Below are the code and all the weights of a small trained network. Each question names an input and a class and asks about switching units off, where a switched-off unit gives its printed mean instead of its output.

import numpy as np


def w(rows, s, z=0):
    codes = np.array(rows[::2]) - 128.0
    scale = np.full(codes.shape[1], s)
    scale[-1] = z or s
    return codes * scale


def norm(h):
    return h / np.sqrt((h * h).mean(-1, keepdims=True) + 1e-5)


def f(y):
    return np.maximum(y, 0)


def log_softmax(a):
    a = a - a.max(-1, keepdims=True)
    return a - np.log(np.exp(a).sum(-1, keepdims=True))


def net(x, mask):
    res = np.array(x, float).reshape(1, 3) / 4 @ E
    u = 0
    for l in range(2):
        y = f(norm(res) @ A[l][:, :-1].T + A[l][:, -1])
        res = res + np.where(mask[u : u + 12], y, B[l][:, -1]) @ B[l][:, :-1]
        u += 12
    return log_softmax(norm(res)[-1] @ U[:, :-1].T + U[:, -1])


A, B = {}, {}
E = w([
[166,151,154,31,32,211],'x0',
[166,28,2,51,125,31],'x1',
[102,209,87,87,73,48],'x2',
],0.0051)
A[0] = w([
[128,149,124,190,74,136,62],'L0N1',
[141,193,172,174,185,37,53],'L0N2',
[183,97,188,97,112,87,130],'L0N3',
[188,95,157,191,202,101,99],'L0N4',
[80,254,108,86,149,24,1],'L0N5',
[118,155,141,171,60,165,112],'L0N6',
[87,182,94,185,153,228,126],'L0N7',
[105,78,140,82,243,189,47],'L0N8',
[200,172,180,92,123,176,95],'L0N9',
[143,98,105,99,175,152,66],'L0N10',
[77,93,50,150,102,96,75],'L0N11',
[163,78,68,115,96,146,156],'L0N12',
],0.0059,0.002)
B[0] = w([
[143,132,124,111,141,112,152],'L0N1',
[42,117,119,104,139,152,223],'L0N2',
[103,120,105,121,123,139,171],'L0N3',
[71,118,91,79,83,183,253],'L0N4',
[180,135,129,170,2,83,234],'L0N5',
[141,114,142,91,141,99,196],'L0N6',
[163,125,158,95,137,73,244],'L0N7',
[146,113,141,163,41,92,214],'L0N8',
[59,124,68,127,120,145,216],'L0N9',
[139,144,147,151,108,90,172],'L0N10',
[121,144,185,103,171,120,223],'L0N11',
[116,140,180,81,152,141,247],'L0N12',
],0.0099,0.003)
A[1] = w([
[111,50,161,167,177,148,157],'L1N1',
[230,107,66,98,205,95,26],'L1N2',
[132,180,209,92,187,115,75],'L1N3',
[118,193,165,162,117,176,248],'L1N4',
[63,155,38,246,182,59,125],'L1N5',
[130,252,206,193,164,131,39],'L1N6',
[124,176,51,68,97,180,212],'L1N7',
[197,65,183,193,52,116,189],'L1N8',
[220,2,125,211,112,209,45],'L1N9',
[81,64,125,99,58,90,225],'L1N10',
[172,173,87,158,114,112,51],'L1N11',
[105,121,48,176,66,177,61],'L1N12',
],0.008,0.0015)
B[1] = w([
[172,176,112,115,62,122,180],'L1N1',
[172,142,195,117,214,104,155],'L1N2',
[78,164,150,174,173,109,160],'L1N3',
[169,74,54,105,124,103,177],'L1N4',
[186,110,101,104,84,253,179],'L1N5',
[190,88,144,71,191,85,167],'L1N6',
[139,109,113,189,141,162,183],'L1N7',
[75,178,112,168,140,94,177],'L1N8',
[172,188,85,115,42,75,172],'L1N9',
[118,138,146,161,182,142,254],'L1N10',
[138,183,155,127,89,126,138],'L1N11',
[127,133,130,107,180,103,150],'L1N12',
],0.012,0.0077)
U = w([
[184,200,97,149,41,62,210],'0',
[198,108,159,86,223,83,204],'1',
[156,100,78,139,115,245,213],'2',
[51,153,152,187,158,124,181],'3',
[88,86,175,114,94,126,4],'4',
[88,85,149,132,92,120,2],'5',
[91,98,152,118,95,123,6],'6',
],0.012,0.0039)

Each question gives the input, the list of numbers given to net, and the class t.
The units are the neurons (one row each of A and B). Each row of codes is followed by its name. A weight is (code - 128) times the scale printed after its matrix; where a second scale follows, it is the last column's (A, B and U).
mask holds one flag per neuron, layer by layer. A switched-off neuron (its flag False) gives its mean, the last column of its row in B, instead of its output. The means were averaged over made-up inputs and are rounded, as every weight is.
A unit's drop is (log p(t) with every unit on - log p(t) with that unit switched off) / (log p(t) with every unit on - log p(t) with every unit switched off).
The circuit of an input: a set's keep is (log p(t) with only the set's units on - log p(t) with every unit switched off) / (log p(t) with every unit on - log p(t) with every unit switched off). Starting from the 12 units with the biggest drops (on a tie, the unit counted first), units are removed one at a time, each time the one whose removal leaves the highest keep (on an exact tie, the one counted first), for as long as the keep stays at least 0.8.
units of the circuit, in order: the units of the circuit, biggest drop first
unit that matters most: the unit with the biggest drop
k most important neurons: the k neurons with the biggest drops, biggest first
k most important neurons of layer l: the k neurons of layer l with the biggest drops, biggest first
drop when u is switched off: that unit's drop, to one decimal
input [7,-4,5], class 2: unit that matters most -> L0N9
input [-5,-8,-8], class 0: units of the circuit, in order -> (L1N1, L1N9, L1N10)
input [4,-4,2], class 1: 4 most important neurons -> (L0N4, L1N5, L0N2, L0N7)
input [6,6,5], class 1: 4 most important neurons of layer 1 -> (L1N5, L1N9, L1N1, L1N10)
input [-4,-3,2], class 2: 3 most important neurons -> (L0N2, L1N5, L0N12)
input [-7,-6,-6], class 2: 2 most important neurons -> (L0N5, L0N2)
input [6,-5,4], class 2: units of the circuit, in order -> (L1N7, L1N9, L1N4)
input [-4,-4,-2], class 1: 2 most important neurons -> (L0N9, L0N7)
input [2,-1,1], class 3: 2 most important neurons -> (L1N5, L1N4)
input [-6,-1,-6], class 0: 2 most important neurons of layer 0 -> (L0N8, L0N9)
input [6,-7,-5], class 1: 2 most important neurons of layer 1 -> (L1N6, L1N5)
input [-3,3,1], class 3: 4 most important neurons -> (L0N11, L0N9, L1N6, L1N4)
input [-8,-4,7], class 2: 3 most important neurons of layer 1 -> (L1N5, L1N9, L1N1)
input [7,7,5], class 1: unit that matters most -> L0N4
input [-5,-2,4], class 2: 2 most important neurons of layer 0 -> (L0N2, L0N8)
input [7,-5,4], class 2: 4 most important neurons -> (L0N9, L1N7, L1N9, L0N11)
input [-6,-7,3], class 1: 2 most important neurons -> (L1N6, L0N7)
input [-8,-3,-7], class 2: 2 most important neurons -> (L1N5, L0N5)
input [1,2,-3], class 3: 2 most important neurons -> (L0N12, L1N10)
input [1,1,-7], class 0: unit that matters most -> L1N9
input [5,-8,2], class 1: drop when L1N6 is switched off -> 0.3
input [2,-1,-7], class 0: drop when L1N9 is switched off -> 0.2
input [-7,-4,-1], class 2: drop when L1N5 is switched off -> 0.2
